Below is a small trained network, with its code and all its weights. Each question gives an input and a class and asks what happens when units are switched off, that is, made to give their printed mean instead of their output.

import numpy as np


def w(rows, s, z=0):
    codes = np.array(rows[::2]) - 128.0
    scale = np.full(codes.shape[1], s)
    scale[-1] = z or s
    return codes * scale


def norm(h):
    return h / np.sqrt((h * h).mean(-1, keepdims=True) + 1e-5)


def f(y):
    return y / 2 * (1 + np.tanh(0.7978845608 * (y + 0.044715 * y**3)))


def log_softmax(a):
    a = a - a.max(-1, keepdims=True)
    return a - np.log(np.exp(a).sum(-1, keepdims=True))


def net(x, mask):
    res = np.array(x, float).reshape(1, 5) / 4 @ E
    u = 0
    for l in range(4):
        y = f(norm(res) @ A[l][:, :-1].T + A[l][:, -1])
        res = res + np.where(mask[u : u + 5], y, B[l][:, -1]) @ B[l][:, :-1]
        u += 5
    return log_softmax(norm(res)[-1] @ U[:, :-1].T + U[:, -1])


A, B = {}, {}
E = w([
[128,130,129,129,127],'x0',
[99,35,96,50,21],'x1',
[126,124,128,126,131],'x2',
[108,154,77,1,141],'x3',
[64,197,11,169,81],'x4',
],0.0064)
A[0] = w([
[49,70,159,58,72,85],'L0N0',
[2,124,98,134,67,2],'L0N1',
[154,186,138,101,181,53],'L0N2',
[165,174,90,4,123,138],'L0N3',
[103,189,19,122,106,163],'L0N4',
],0.0084,0.0051)
B[0] = w([
[150,158,178,87,70,212],'L0N0',
[239,83,1,143,147,170],'L0N1',
[116,108,20,77,122,138],'L0N2',
[158,151,143,16,136,217],'L0N3',
[53,134,159,145,171,254],'L0N4',
],0.0082,0.005)
A[1] = w([
[221,235,94,104,117,141],'L1N0',
[128,78,106,229,168,151],'L1N1',
[141,161,128,164,135,4],'L1N2',
[170,105,2,123,25,242],'L1N3',
[148,106,212,114,25,11],'L1N4',
],0.0091,0.0036)
B[1] = w([
[105,40,137,93,129,163],'L1N0',
[237,182,142,118,2,215],'L1N1',
[113,78,102,122,95,115],'L1N2',
[233,58,208,223,236,254],'L1N3',
[23,118,142,117,138,190],'L1N4',
],0.0083,0.0053)
A[2] = w([
[36,45,169,187,72,2],'L2N0',
[184,67,70,70,212,32],'L2N1',
[168,47,103,82,221,26],'L2N2',
[73,116,92,160,255,49],'L2N3',
[157,149,156,86,74,80],'L2N4',
],0.0096,0.0033)
B[2] = w([
[21,101,129,138,57,166],'L2N0',
[164,156,75,150,55,245],'L2N1',
[140,209,89,147,44,255],'L2N2',
[102,117,162,7,108,180],'L2N3',
[130,102,131,150,183,173],'L2N4',
],0.013,0.0035)
A[3] = w([
[176,227,59,96,145,255],'L3N0',
[214,105,125,29,83,186],'L3N1',
[188,111,149,245,173,72],'L3N2',
[180,58,148,169,70,215],'L3N3',
[127,182,97,178,72,63],'L3N4',
],0.011,0.0047)
B[3] = w([
[45,123,149,206,59,254],'L3N0',
[201,104,105,205,187,241],'L3N1',
[208,29,90,12,156,216],'L3N2',
[1,157,154,88,206,235],'L3N3',
[173,165,2,123,88,165],'L3N4',
],0.0084,0.0092)
U = w([
[217,72,184,78,195,59],'0',
[196,222,44,206,35,2],'1',
[7,181,180,116,130,221],'2',
],0.017,0.0032)

Each question gives the input, the list of numbers given to net, and the class t.
The units are the neurons (one row each of A and B). Each row of codes is followed by its name. A weight is (code - 128) times the scale printed after its matrix; where a second scale follows, it is the last column's (A, B and U).
mask holds one flag per neuron, layer by layer. A switched-off neuron (its flag False) gives its mean, the last column of its row in B, instead of its output. The means were averaged over made-up inputs and are rounded, as every weight is.
A unit's drop is (log p(t) with every unit on - log p(t) with that unit switched off) / (log p(t) with every unit on - log p(t) with every unit switched off).
The circuit of an input: a set's keep is (log p(t) with only the set's units on - log p(t) with every unit switched off) / (log p(t) with every unit on - log p(t) with every unit switched off). Starting from the 12 units with the biggest drops (on a tie, the unit counted first), units are removed one at a time, each time the one whose removal leaves the highest keep (on an exact tie, the one counted first), for as long as the keep stays at least 0.8.
units of the circuit, in order: the units of the circuit, biggest drop first
k most important neurons: the k neurons with the biggest drops, biggest first
top k neurons in layer l: the k neurons of layer l with the biggest drops, biggest first
drop of u: that unit's drop, to one decimal
input [0,-3,0,0,0], class 0: top 3 neurons in layer 0 => (L0N3 L0N0 L0N4)
input [2,6,2,0,8], class 0: 4 most important neurons => (L1N3 L0N1 L3N2 L0N2)
input [-1,-7,8,1,-3], class 1: 2 most important neurons => (L0N2 L0N4)
input [-4,8,-7,0,3], class 0: units of the circuit, in order => (L1N3)
input [-2,2,8,-3,5], class 0: 2 most important neurons => (L0N1 L1N3)
input [-3,3,5,0,8], class 0: 4 most important neurons => (L1N3 L0N1 L0N3 L3N2)
input [0,-4,-1,6,0], class 1: top 2 neurons in layer 0 => (L0N3 L0N2)
input [-7,-4,-8,-8,0], class 0: 4 most important neurons => (L2N2 L3N2 L2N1 L3N3)
input [5,-8,-1,1,-1], class 1: 3 most important neurons => (L0N2 L0N4 L1N0)
input [-7,-6,5,3,1], class 2: 3 most important neurons => (L0N1 L1N3 L2N3)
input [-6,7,-4,-5,-1], class 2: 2 most important neurons => (L1N4 L2N0)
input [-2,-8,-8,-6,-1], class 0: 2 most important neurons => (L2N2 L3N2)
input [7,8,6,-5,3], class 0: 2 most important neurons => (L1N3 L0N1)
input [1,-1,4,5,6], class 2: units of the circuit, in order => (L0N4)
input [8,6,-8,-6,1], class 0: top 2 neurons in layer 3 => (L3N2 L3N0)
input [-3,5,-8,0,-7], class 2: top 2 neurons in layer 1 => (L1N4 L1N1)
input [-5,5,0,0,-8], class 2: top 2 neurons in layer 1 => (L1N4 L1N1)
input [-6,2,1,-2,8], class 0: 2 most important neurons => (L0N1 L1N3)
input [3,-4,2,5,0], class 1: 4 most important neurons => (L3N3 L2N1 L0N3 L0N2)
input [-7,3,8,4,1], class 1: top 2 neurons in layer 3 => (L3N2 L3N0)
input [-2,-6,-1,6,3], class 2: most important neuron => (L0N4)
input [6,-7,3,5,-1], class 1: drop of L2N1 => 0.1
